Here is a tiny trained network, its code and every weight. The questions are about switching its units off for an input and a class, where a switched-off unit gives its printed mean instead of its output.

import numpy as np


def w(rows, s, z=0):
    codes = np.array(rows[::2]) - 128.0
    scale = np.full(codes.shape[1], s)
    scale[-1] = z or s
    return codes * scale


def norm(h):
    return h / np.sqrt((h * h).mean(-1, keepdims=True) + 1e-5)


def f(y):
    return y / 2 * (1 + np.tanh(0.7978845608 * (y + 0.044715 * y**3)))


def log_softmax(a):
    a = a - a.max(-1, keepdims=True)
    return a - np.log(np.exp(a).sum(-1, keepdims=True))


def net(x, mask):
    res = np.array(x, float).reshape(1, 7) / 4 @ E
    u = 0
    for l in range(2):
        y = f(norm(res) @ A[l][:, :-1].T + A[l][:, -1])
        res = res + np.where(mask[u : u + 14], y, B[l][:, -1]) @ B[l][:, :-1]
        u += 14
    return log_softmax(norm(res)[-1] @ U[:, :-1].T + U[:, -1])


A, B = {}, {}
E = w([
[129,128,127],'x0',
[163,233,188],'x1',
[129,128,130],'x2',
[97,83,243],'x3',
[128,128,127],'x4',
[247,98,127],'x5',
[128,128,128],'x6',
],0.011)
A[0] = w([
[168,65,130,68],'L0N1',
[171,51,168,2],'L0N2',
[141,122,127,61],'L0N3',
[250,83,135,161],'L0N4',
[122,112,34,136],'L0N5',
[120,70,144,103],'L0N6',
[124,207,92,84],'L0N7',
[141,162,173,113],'L0N8',
[129,184,102,114],'L0N9',
[143,112,100,87],'L0N10',
[113,108,127,95],'L0N11',
[177,125,121,87],'L0N12',
[124,78,142,108],'L0N13',
[167,128,128,92],'L0N14',
],0.022,0.0087)
B[0] = w([
[90,114,162,160],'L0N1',
[2,116,198,156],'L0N2',
[141,85,149,116],'L0N3',
[184,36,165,250],'L0N4',
[110,189,195,215],'L0N5',
[116,99,87,157],'L0N6',
[186,124,82,176],'L0N7',
[128,168,160,166],'L0N8',
[166,117,98,165],'L0N9',
[146,125,142,136],'L0N10',
[133,102,97,127],'L0N11',
[162,120,96,146],'L0N12',
[106,106,100,151],'L0N13',
[160,111,107,137],'L0N14',
],0.047,0.011)
A[1] = w([
[73,202,173,176],'L1N1',
[140,70,87,108],'L1N2',
[120,223,101,196],'L1N3',
[131,85,104,73],'L1N4',
[114,94,251,91],'L1N5',
[124,134,93,43],'L1N6',
[129,117,114,52],'L1N7',
[48,62,60,69],'L1N8',
[120,147,57,67],'L1N9',
[40,196,121,131],'L1N10',
[80,90,98,88],'L1N11',
[132,59,178,46],'L1N12',
[127,84,176,83],'L1N13',
[130,147,39,4],'L1N14',
],0.022,0.0033)
B[1] = w([
[120,32,106,207],'L1N1',
[103,88,88,154],'L1N2',
[35,122,62,189],'L1N3',
[111,108,92,139],'L1N4',
[130,253,141,249],'L1N5',
[146,144,111,123],'L1N6',
[125,125,107,121],'L1N7',
[155,32,238,171],'L1N8',
[161,183,86,137],'L1N9',
[149,67,37,189],'L1N10',
[116,96,164,149],'L1N11',
[85,218,102,191],'L1N12',
[113,193,112,176],'L1N13',
[169,195,82,143],'L1N14',
],0.04,0.014)
U = w([
[52,92,61,185],'0',
[161,232,202,254],'1',
[118,18,179,17],'2',
[50,128,239,67],'3',
[161,200,53,111],'4',
[253,105,140,37],'5',
],0.024,0.0041)

Each question gives the input, the list of numbers given to net, and the class t.
The units are the neurons (one row each of A and B). Each row of codes is followed by its name. A weight is (code - 128) times the scale printed after its matrix; where a second scale follows, it is the last column's (A, B and U).
mask holds one flag per neuron, layer by layer. A switched-off neuron (its flag False) gives its mean, the last column of its row in B, instead of its output. The means were averaged over made-up inputs and are rounded, as every weight is.
A unit's drop is (log p(t) with every unit on - log p(t) with that unit switched off) / (log p(t) with every unit on - log p(t) with every unit switched off).
The circuit of an input: a set's keep is (log p(t) with only the set's units on - log p(t) with every unit switched off) / (log p(t) with every unit on - log p(t) with every unit switched off). Starting from the 12 units with the biggest drops (on a tie, the unit counted first), units are removed one at a time, each time the one whose removal leaves the highest keep (on an exact tie, the one counted first), for as long as the keep stays at least 0.8.
circuit, biggest first: the units of the circuit, biggest drop first
unit that matters most: the unit with the biggest drop
k most important neurons: the k neurons with the biggest drops, biggest first
top k neurons in layer l: the k neurons of layer l with the biggest drops, biggest first
drop when u is switched off: that unit's drop, to one decimal
input [5,1,-8,-6,5,6,-2], class 5: top 2 neurons in layer 0	[L0N2 L0N12]
input [7,0,7,-7,6,4,-5], class 1: 3 most important neurons	[L0N5 L1N1 L1N10]
input [-2,-1,4,2,-5,6,-6], class 3: circuit, biggest first	[L0N2]
input [3,1,0,-6,-3,-8,6], class 4: top 4 neurons in layer 0	[L0N4 L0N7 L0N9 L0N2]
input [4,-1,-7,6,-3,-5,1], class 2: 2 most important neurons	[L0N4 L0N5]
input [-5,-8,0,0,-3,6,2], class 1: 2 most important neurons	[L1N5 L0N5]
input [-6,3,5,8,-2,-1,-2], class 0: circuit, biggest first	[L0N4 L1N1]
input [-2,2,3,0,1,-5,4], class 4: circuit, biggest first	[L0N5 L1N14 L0N4]
input [0,8,-1,0,1,1,1], class 5: 2 most important neurons	[L0N5 L1N5]
input [1,5,4,-2,1,-6,-8], class 4: top 3 neurons in layer 0	[L0N4 L0N7 L0N5]
input [-4,-5,-1,5,-7,0,-1], class 2: 2 most important neurons	[L1N8 L0N4]
input [8,0,0,-7,-2,1,0], class 1: 2 most important neurons	[L0N5 L1N1]
input [7,-4,-3,1,-7,-5,2], class 2: top 2 neurons in layer 0	[L0N4 L0N8]
input [-2,-2,-4,7,-8,0,5], class 2: 3 most important neurons	[L0N4 L1N8 L0N6]
input [8,-5,7,3,6,-7,-5], class 2: unit that matters most	L1N8
input [-6,-7,3,3,6,-8,-1], class 2: 2 most important neurons	[L0N4 L1N8]
input [4,-2,-8,7,2,-4,-2], class 2: 2 most important neurons	[L1N8 L0N4]
input [-5,-1,-2,-6,1,8,-3], class 1: top 2 neurons in layer 0	[L0N5 L0N7]
input [0,4,-3,4,5,-5,-3], class 0: drop when L0N4 is switched off	2.3
input [-8,6,-1,-2,-6,1,-2], class 5: drop when L1N1 is switched off	0.0
input [-4,-7,2,8,7,-6,-5], class 2: drop when L1N8 is switched off	0.7
input [-8,-6,-2,5,-8,3,-4], class 3: drop when L0N2 is switched off	0.6
input [-6,3,-2,8,6,6,0], class 1: unit that matters most	L1N5
input [8,-1,6,2,7,-2,-2], class 2: 2 most important neurons	[L1N8 L0N7]
